Below is a small trained network, with its code and all its weights. Each question gives an input and a class and asks what happens when units are switched off, that is, made to give their printed mean instead of their output.

import numpy as np


def w(rows, s, z=0):
    codes = np.array(rows[::2]) - 128.0
    scale = np.full(codes.shape[1], s)
    scale[-1] = z or s
    return codes * scale


def norm(h):
    return h / np.sqrt((h * h).mean(-1, keepdims=True) + 1e-5)


def f(y):
    return y / 2 * (1 + np.tanh(0.7978845608 * (y + 0.044715 * y**3)))


def log_softmax(a):
    a = a - a.max(-1, keepdims=True)
    return a - np.log(np.exp(a).sum(-1, keepdims=True))


def net(x, mask):
    res = np.array(x, float).reshape(1, 2) / 4 @ E
    u = 0
    for l in range(4):
        y = f(norm(res) @ A[l][:, :-1].T + A[l][:, -1])
        res = res + np.where(mask[u : u + 3], y, B[l][:, -1]) @ B[l][:, :-1]
        u += 3
    return log_softmax(norm(res)[-1] @ U[:, :-1].T + U[:, -1])


A, B = {}, {}
E = w([
[148,39,1,193,100,136,152,172,116,91],'x0',
[234,89,202,105,178,52,128,137,113,95],'x1',
],0.012)
A[0] = w([
[162,21,228,125,211,108,188,111,6,85,205],'L0N0',
[87,98,97,119,90,255,127,82,199,205,90],'L0N1',
[86,119,86,72,120,150,41,210,116,116,255],'L0N2',
],0.0047,0.0054)
B[0] = w([
[78,181,163,145,91,153,173,133,73,126,254],'L0N0',
[198,98,200,17,31,154,178,51,129,91,180],'L0N1',
[187,180,202,250,173,195,113,80,115,206,215],'L0N2',
],0.011,0.0065)
A[1] = w([
[89,186,107,194,140,135,142,149,113,126,3],'L1N0',
[144,42,49,178,123,107,146,142,136,108,24],'L1N1',
[246,112,158,172,151,151,85,88,176,142,2],'L1N2',
],0.011,0.0013)
B[1] = w([
[4,132,147,15,68,84,82,126,151,66,193],'L1N0',
[156,128,132,72,237,181,63,122,204,208,254],'L1N1',
[46,131,170,75,116,65,94,180,115,56,213],'L1N2',
],0.011,0.0055)
A[2] = w([
[117,137,94,245,15,222,212,80,68,189,53],'L2N0',
[81,143,162,86,91,72,129,87,125,86,170],'L2N1',
[236,72,158,165,169,7,240,188,87,2,4],'L2N2',
],0.008,0.0024)
B[2] = w([
[177,175,165,225,136,73,176,134,62,63,215],'L2N0',
[132,64,27,168,106,139,67,179,144,122,253],'L2N1',
[166,127,84,214,95,100,249,42,84,90,231],'L2N2',
],0.013,0.0062)
A[3] = w([
[148,163,186,168,138,156,92,112,175,193,8],'L3N0',
[184,153,221,120,255,244,67,117,184,246,172],'L3N1',
[226,234,208,116,210,100,46,120,133,210,66],'L3N2',
],0.007,0.0016)
B[3] = w([
[222,115,4,83,159,6,174,186,176,43,161],'L3N0',
[111,4,175,131,223,40,185,174,50,208,245],'L3N1',
[106,33,2,127,164,240,79,182,194,150,200],'L3N2',
],0.0088,0.011)
U = w([
[121,42,113,135,255,153,119,167,117,193,205],'0',
[165,175,166,243,69,137,239,91,62,99,221],'1',
[57,117,133,102,59,137,4,191,124,69,112],'2',
[113,183,140,106,122,92,118,75,159,138,14],'3',
[108,169,133,71,120,112,132,76,119,127,2],'4',
[107,189,138,69,126,100,147,91,161,113,5],'5',
],0.016,0.0042)

Each question gives the input, the list of numbers given to net, and the class t.
The units are the neurons (one row each of A and B). Each row of codes is followed by its name. A weight is (code - 128) times the scale printed after its matrix; where a second scale follows, it is the last column's (A, B and U).
mask holds one flag per neuron, layer by layer. A switched-off neuron (its flag False) gives its mean, the last column of its row in B, instead of its output. The means were averaged over made-up inputs and are rounded, as every weight is.
A unit's drop is (log p(t) with every unit on - log p(t) with that unit switched off) / (log p(t) with every unit on - log p(t) with every unit switched off).
k most important neurons: the k neurons with the biggest drops, biggest first
drop when u is switched off: that unit's drop, to one decimal
input [2,2], class 2: most important neuron : (L1N0)
input [-5,-6], class 1: 3 most important neurons : (L1N1 L2N0 L0N1)
input [0,-2], class 2: 2 most important neurons : (L1N2 L0N0)
input [0,3], class 2: 3 most important neurons : (L0N0 L0N1 L1N0)
input [5,-8], class 1: 2 most important neurons : (L0N1 L2N0)
input [1,-2], class 2: 2 most important neurons : (L1N2 L0N0)
input [-3,-4], class 1: 3 most important neurons : (L1N1 L0N1 L1N0)
input [-1,-2], class 2: 2 most important neurons : (L0N0 L1N2)
input [1,1], class 2: 2 most important neurons : (L1N0 L0N1)
input [6,7], class 1: 2 most important neurons : (L0N0 L2N2)
input [3,-1], class 2: 2 most important neurons : (L1N2 L0N2)
input [2,-3], class 2: drop when L0N0 is switched off : 1.7
input [1,3], class 2: drop when L2N2 is switched off : 0.0
input [4,-6], class 1: drop when L0N1 is switched off : 2.3
